Below are the code and all the weights of a small trained network. Each question names an input and a class and asks about switching units off, where a switched-off unit gives its printed mean instead of its output.

import numpy as np


def w(rows, s, z=0):
    codes = np.array(rows[::2]) - 128.0
    scale = np.full(codes.shape[1], s)
    scale[-1] = z or s
    return codes * scale


def f(y):
    return y / 2 * (1 + np.tanh(0.7978845608 * (y + 0.044715 * y**3)))


def log_softmax(a):
    a = a - a.max(-1, keepdims=True)
    return a - np.log(np.exp(a).sum(-1, keepdims=True))


def net(x, mask):
    res = np.array(x, float).reshape(1, 7) / 4 @ E
    y = f(res @ A[0][:, :-1].T + A[0][:, -1])
    res = res + np.where(mask, y, B[0][:, -1]) @ B[0][:, :-1]
    return log_softmax(res[-1] @ U[:, :-1].T + U[:, -1])


A, B = {}, {}
E = w([
[43,51,75,61,136,140,122,128,94,161,102],'x0',
[129,127,127,128,128,129,127,127,128,127,128],'x1',
[103,143,170,125,142,111,41,81,69,155,217],'x2',
[144,143,126,102,254,192,113,138,137,100,127],'x3',
[129,128,128,128,128,129,129,128,128,127,129],'x4',
[128,128,129,129,129,128,129,128,128,127,129],'x5',
[128,128,128,128,127,128,130,130,126,128,129],'x6',
],0.015)
A[0] = w([
[87,102,118,98,135,128,107,113,103,151,137,101],'n1',
[87,104,119,98,135,128,105,114,102,152,140,94],'n2',
[132,133,131,130,132,128,125,126,129,129,131,119],'n3',
[128,129,129,130,122,126,129,128,125,129,129,135],'n4',
[119,115,128,145,42,83,137,119,121,148,129,254],'n5',
[116,113,117,118,127,131,137,134,125,131,114,146],'n6',
[88,103,121,98,137,126,99,110,97,153,144,81],'n7',
[148,163,169,150,131,116,102,114,112,125,178,125],'n8',
[131,135,130,125,143,134,123,128,128,124,132,114],'n9',
[185,154,131,165,116,129,166,144,186,94,100,193],'n10',
[123,141,151,131,136,122,96,111,98,139,175,167],'n11',
[97,83,81,92,125,141,153,149,125,136,80,128],'n12',
[94,114,132,110,138,124,89,106,92,154,159,82],'n13',
[110,99,103,105,128,137,144,142,129,131,98,106],'n14',
[125,124,123,122,133,131,133,130,128,127,123,95],'n15',
[128,128,129,127,127,130,128,126,129,130,127,129],'n16',
[141,144,128,104,248,193,111,143,135,100,126,175],'n17',
[146,160,165,150,131,116,105,114,112,124,175,120],'n18',
],0.014,0.0097)
B[0] = w([
[163,118,128,119,112,133,187,177,96,97,126,172],'n1',
[170,124,131,120,114,132,186,179,91,95,129,171],'n2',
[132,134,133,128,137,129,124,123,128,127,134,129],'n3',
[124,130,135,132,114,120,125,133,128,135,129,130],'n4',
[97,121,132,249,19,20,135,160,120,162,116,225],'n5',
[121,104,107,123,123,134,147,124,136,132,108,149],'n6',
[169,130,136,119,113,131,175,178,88,92,136,173],'n7',
[83,164,143,148,147,113,71,67,191,168,143,195],'n8',
[134,135,132,117,154,140,121,116,128,121,132,135],'n9',
[186,150,169,109,101,125,187,214,40,79,180,207],'n10',
[124,184,194,140,130,115,101,110,135,135,222,198],'n11',
[78,69,67,137,139,137,102,75,190,170,61,199],'n12',
[180,154,167,123,111,126,164,186,71,89,171,181],'n13',
[100,102,96,130,141,133,106,89,165,148,94,165],'n14',
[128,130,125,122,144,135,123,115,137,128,129,127],'n15',
[127,126,129,128,128,128,129,129,129,128,129,128],'n16',
[169,129,118,27,255,237,121,101,141,83,134,254],'n17',
[90,155,136,141,144,119,82,75,178,160,137,189],'n18',
],0.0097,0.023)
U = w([
[151,135,155,168,61,77,200,223,36,117,153,254],'0',
[200,150,147,73,168,178,187,186,64,56,162,114],'1',
[39,166,158,191,94,72,29,69,167,227,159,65],'2',
[118,168,150,104,189,161,17,1,201,137,163,4],'3',
[14,64,61,170,90,90,130,104,184,230,35,175],'4',
[99,65,53,83,184,178,110,21,199,136,43,99],'5',
],0.0072,0.003)

Each question gives the input, the list of numbers given to net, and the class t.
The units are the neurons (one row each of A and B). Each row of codes is followed by its name. A weight is (code - 128) times the scale printed after its matrix; where a second scale follows, it is the last column's (A, B and U).
mask holds one flag per neuron, in row order. A switched-off neuron (its flag False) gives its mean, the last column of its row in B, instead of its output. The means were averaged over made-up inputs and are rounded, as every weight is.
A unit's drop is (log p(t) with every unit on - log p(t) with that unit switched off) / (log p(t) with every unit on - log p(t) with every unit switched off).
The circuit of an input: a set's keep is (log p(t) with only the set's units on - log p(t) with every unit switched off) / (log p(t) with every unit on - log p(t) with every unit switched off). Starting from the 12 units with the biggest drops (on a tie, the unit counted first), units are removed one at a time, each time the one whose removal leaves the highest keep (on an exact tie, the one counted first), for as long as the keep stays at least 0.8.
circuit, biggest first: the units of the circuit, biggest drop first
k most important neurons: the k neurons with the biggest drops, biggest first
drop of u: that unit's drop, to one decimal
input [1,5,-7,4,1,8,8], class 5: most important neuron	[n12]
input [7,7,0,-4,-5,-1,5], class 4: 2 most important neurons	[n12; n10]
input [1,4,6,3,-6,-5,-3], class 1: 2 most important neurons	[n13; n12]
input [0,-6,5,-2,2,7,2], class 2: circuit, biggest first	[n10; n17]
input [1,-3,7,6,5,-7,0], class 1: 2 most important neurons	[n13; n7]
input [1,2,-5,-7,-7,0,-8], class 4: 2 most important neurons	[n12; n13]
input [7,1,0,2,0,-3,-5], class 5: 2 most important neurons	[n12; n10]
input [0,-7,7,-1,4,5,-2], class 2: 3 most important neurons	[n8; n10; n17]
input [0,3,2,1,-2,-4,7], class 3: 2 most important neurons	[n10; n5]
input [-8,-2,1,2,-8,8,0], class 3: 2 most important neurons	[n8; n18]
input [2,5,-8,2,-3,-2,5], class 5: 2 most important neurons	[n12; n5]
input [0,7,3,4,3,0,7], class 3: drop of n10	2.1
input [2,-6,-1,-8,-7,2,-6], class 4: drop of n10	0.1
input [6,8,8,1,1,6,-7], class 1: drop of n11	0.0
input [-4,3,-3,0,-5,8,2], class 0: drop of n17	2.9
input [2,-3,-8,-6,5,-4,-8], class 4: circuit, biggest first	[n12]
